Where the symbols take the elements:
PF ! MH
PF @ LM
JP ! DR
JP @ HB
SC ! NF
SC @ PH
HJ ! CM
HJ @ BR
LQ ! QF
LQ @ ZD
BC ! FL
BC @ PC
DC ! DS
DC @ HL
LC ! SC
LC @ BL
LH ! NR
LH @ SG
NF ! HB
NF @ DR
MD ! JG
MD @ QB
PM ! PF
PM @ MF
JG ! CF
JG @ JQ
QB ! BC
QB @ MD
ZR ! ZD
ZR @ QF
CL ! BR
CL @ CM
HH ! JP
HH @ CJ
FH ! JD
FH @ RQ
QR ! SG
QR @ NR
SG ! QH
SG @ LH
QH ! JQ
QH @ CF
PN ! RQ
PN @ JD
QF ! QR
QF @ ZR
HN ! LM
HN @ MH
BR ! PN
BR @ HJ
CF ! LH
CF @ QH
BH ! DC
BH @ QS
ZD ! CL
ZD @ LQ
NR ! ZR
NR @ QR
RQ ! LC
RQ @ FH
FL ! QJ
FL @ HQ
JQ ! QB
JQ @ JG
PC ! MD
PC @ BC
CJ ! RZ
CJ @ HH
HQ ! PC
HQ @ FL
MF ! HR
MF @ PM
QJ ! HL
QJ @ DS
HB ! CJ
HB @ JP
QS ! HN
QS @ BH
MH ! BH
MH @ HN
HR ! HH
HR @ RZ
CM ! LQ
CM @ CL
DS ! HQ
DS @ QJ
BL ! FH
BL @ LC
JD ! HJ
JD @ PN
LM ! MF
LM @ PF
HL ! QS
HL @ DC
PH ! BL
PH @ SC
RZ ! PM
RZ @ HR
DR ! PH
DR @ NF

The rows follow the links: the fewer symbols apart two elements are, the more alike their rows tend to be.

Each row is also shifted at random along 6 hidden directions that mean nothing.

Row, then element:
  31    42  -120    93  -122   -12   -65   -53    27   248  -118    77    60    20    65    -9   -32   -35    89    96   -91   -58    97    44    -3    60    53   -86  -101    11    76    21   -30  -142  -135    47   108   -58   123   -84    -3: BC
-150    54   -86   -18    85     9    15  -168   -62   104    24   -17   -72   -36   -31    95    -5    34    66  -116    30   -15   -37   -10    19   -28     4    97   -63    29   -37    48  -134   -56    42   201    83    27   109     4   -26: QF
  58  -163    71   -55   -31    -6   -51   142   -28   -95   -26    71  -139   -62    48  -100   131   -24   -82    27   -78   -32     4     5   -51    27   104  -106    78    18   125   -85    77    91   184  -203   -70   118   -35   100    40: QJ
 272   -38   -38   -63   -82    22   -43   -49   -25    49   -81   -93  -185    83   -40     3   -43   -48   -62   -53    75   -55   -71     0   -67   -84   107    19   -55    49   -96   -67   -21   112    21    12    -9    70   -55    90    89: PF
  41     0    28    -9   -84  -139   107   115    42     7   130    41   237    -9   -77    47    23   -45   -26    59   137   -36   -16   -10   -13    47  -119    32     4   -45    17   -53    58    54  -115   -99    39  -126    21   -28   -53: NF
-164   -16    84   -22    66   -89    10   186    23   -41    -9    -3   113   -58   -27   -21   -27   -48   -95   -17   -61    -3   -29    16   -43   -23   -24   -19    63    15    25     0    15     9    -7   -47   -39    46   -65    21   -12: LM
  16   -23   -73   -42   -68    21    33    65   -68    65   -64   -66   -15    32   139   -68   -44   -80   -35   -92    37   -15   -36    36     4  -154   140    38   -42   -48    16   -72  -140    97   -73    68    -2   189   -38   -27   -14: MH
 266    10    38    34    28    85   -11   -70    58    63   -29    30   -11   -30   -42   -33    89    36    -6    45   -69   -51    95    52    -9    57   -11  -101    26   -16    77    66    75   -68    53   -30   -77   -58     1    39    -6: ZR
  96   -19     3  -128    56   149    73   -91   -79   -91    89   -53   -29   -84    -1   -24    95    15    11   -45    94   -13   -27     6    36   -76   -36    97    90   -61     5   -34    11   112    94   -29   -50    19   -56    59   -53: HJ
 -35    21    11     4    79  -112   -92    99     8   -37  -123   -42   -85     5   -92   -60  -127     7   -94    -8  -185    26   -79     5   -68   -34   -18  -143    55    96   -18    -8    30   -56    12   -27   -16    61    -6    11   160: HN
  77    38   -16    17     0   -26   -50    65    21   228  -153    -9     1   -78   -32    21   -53    -9   -23     1  -155  -144    52    80  -134   -67    69   -86   -40    62    62    58   -14   -60   -57   136    11   -38    37    43    18: HL
 226   111   -17     6   -48   130    43  -123    55    34    47   -66   -71    11    16    44    66    24   -20    34    74   -95    -2    87   100   -56    62    70   -81   -55   -79    46  -164    57   -63   148   -52    72   -64   -16   -47: FH
-143  -118   124    35    98    40     8   -24   -30   -78    43   117   -70    10    81    83    25    16   -18  -216     7    38    97   -85   -46    46    50    78   -28    17    -8    89    -4   100   279   -12   -45    66   -15    82  -114: MD
 -19   120    51    -6    37  -119   -40    27   163  -104    53     2    -9    57   -57    49    27   -30  -204    40   -61    30  -117    19    87    78    29   -43   -50    54   -67    44  -177     5    24   -63   -60   231  -108    -6    19: MF
-283    25    76   -19    79    14    65    87   -20    38    48     1    -5  -215    14    -7   106    90    -1    64   -82  -133    32   103    42     5    -8   -16    53     3    74    68   -93   -23    38   229   -35    30    61    48   -40: BR
  33   -56     5   -15   -99   -24   -38    39     0   -78    45   -15  -102    58   -68    75     7    53    16    80   107   -46   -59   -19   -34    48   -18    48   -10    49   -77   -75   115   116     1   -49    30  -137   -31    54    86: CJ
  31   113  -119   -11    49     4   -67  -192    64    34    -8     9   138    77     9    66   -32   -59    11   -83    -5   118    13   -69    -5    13    -1    18   -46    29   -30    53   -29  -102   -32  -131    17    31   -53   -98  -104: PC
-236   -21   -56    23   119    -9   -17    28  -132    71   -99   -14   124     1    76    19  -191   -10    92  -182   -40    72    88   -78  -129  -117   -39    58    32    27    -3    44   122   -56   -35    83    62   -93    13   -43   -70: HQ

From each start, follow one symbol. Which element do you reach?
Answers are names.
 -84   143    14    99   -50   -92    -7    46   144  -111    28    23   124   131    36   -34   -63   -34   -76    99   -15   112   -85    49   150   100   -23   -30   -69   -17  -103     3  -151   -74  -184   -39    -7   101   -68  -169    19
@	CJ
  -1  -137    34    24   -75   -28     9   167   -62   129   -61    68    42   -57    92   -72    20   -25    33    25   -61   -73   130     6  -116   -35    35   -64    16   -26   154   -42   114    53    38   -50    -9   -50    53    37   -29
@	HQ
-195   -32    15   -10  -167   -10    17   135   -33   -88    47   -11  -125    33   128   -24    31   -15    20    96    97   -46   -45    35   120     5   121   104   -68   -32   -59   -66   -97   171   -39    41    40   120    -5    -1    27
@	HR
-152   -62   -62    22   -23   -22   -32   -67   -66   -21    36   108   -33    39    13    -4    16    10    88   -13    16    74    -4   -81    28    89   -16    23   -22    16    36   -34    63   -54    84  -104    90   -84   115   -21    -4
@	CF
-146    57    27    86    11   127  -128   -76     8   -66   -56    31  -195    10    70   -35    14   120   110   112  -131    51    64    51   131   125    51   -59   -16    40    -1    83    12  -109    53    90   -33   -25    60   -20    73
!	ZR
 -60   -16   123   111   -16   -55    23   133    48  -142    29    39    47    75    41   -30   -93     0   -45    32    40   105   -12    10    78    39   -24     7   -41   -68   -73   -26   -16    18   -70    -9   -44    52   -54   -74    56
!	DR
 -15   -72    23   -64  -113    29    22    93   -73    -1    43   -39   -97    -3    84    56    61     1    35    38   132  -101    24    21   -26   -74    89    91   -17    17   -28   -45    30   202     0    -1   -18   -26   -64    78   -32
!	PF
 288   -37   -61    21   -78   -35   -68  -127    37   131   -17    85     1    32   -68    53    63   -34     4     8     7   -44    72   -48  -101    76    22   -14   -74    37    72     1    84   -32    23  -103    64  -122    88    19     2
!	BC
 274    12    56     8    45    50    66   -14    35   103   -30    14     6  -110   -59   -39    68    43   -53    21   -62   -98    86    54   -34    15   -30   -92    41   -51   101    58    26   -51    59    42   -61    -7    28    24     9
!	CL
  59    83   -61    17    21    88  -112  -191    85   -60     1    96     2    53   -10   102    80    71    88    80   -30    42   107   -23    39   139   -38     1    -8    70    -2   125   104   -91     5  -142   -19  -119   -54   -13   -90
!	LH
  12    12    81    75   -32    83    27    63     4   -42   -12   -42     0    22    52    50   -56    60    79    34    98   -13    74    61    14   -28   -19    70     7   -34  -105    19    80    58   -79   128   -29  -150   -57     0    -5
!	BL
 -15   -39    71   -64    35  -143   117   111     7   -56   138     0    77   -93  -153    30    87    -9   -96    28    67   -73   -68    -8   -20    39  -107    17    46   -14    20   -28    -9    45    60   -31     5   -26    35    52     0
!	SC
  58    38  -131   -62    42    33    56  -111   -64    59    15   -46   139    -3     1   -83   -35   -48    37   -96    27   100   -73   -45    49   -94   -66    28    29   -57    34   -41   -86   -85   -78    27    95    44    49   -99   -10
!	QF
 182   -21    18   -62    51    36    22    25    26   -85    -6    -9   -28   -76   -72  -165    75    16   -83    88   -98    43   -38    43    58    33   -58  -154   126   -49   104   -38    24   -81    66  -120   -82    97    18    -4    76
!	BR
-228   -47   -51    16     9   -35   -28   -80   -82   -63    42    57   -33    44    30   -42    -1   -21    87   -36    19   115   -33  -101    77    92   -24    22   -15   -22    18   -55    -2   -58    86   -89   111     3   118   -44    29
!	QH
  60   -66   -70     0    35   -70   106   -72   -60    86    67    38   126     7     1   -23   -19   -77    -2  -149    59    58    -5  -106   -25   -24   -24    27   -55   -97    51   -52   -84   -45    57    -9    76    52   131   -53   -56
@	NR
-111   -64    56   146     6   -34    -2    24     1   -66   -31   113    40    97   148  -123   -80   -32    41   -92   -68   216    56   -83    89    44    61   -50   -61  -106    21    -6   -66   -94    48   -51     8   133    45  -126   -12
!	CF
  -6    50   -44    35   -36   -57   -41   110    23    74  -133   -35    28     0    18  -136   -99   -83   -84    26  -199    22   -77    46    -1   -50    32  -168    25    -2    70   -37   -77   -90   -81   -21   -15   135     6   -64    95
!	HN
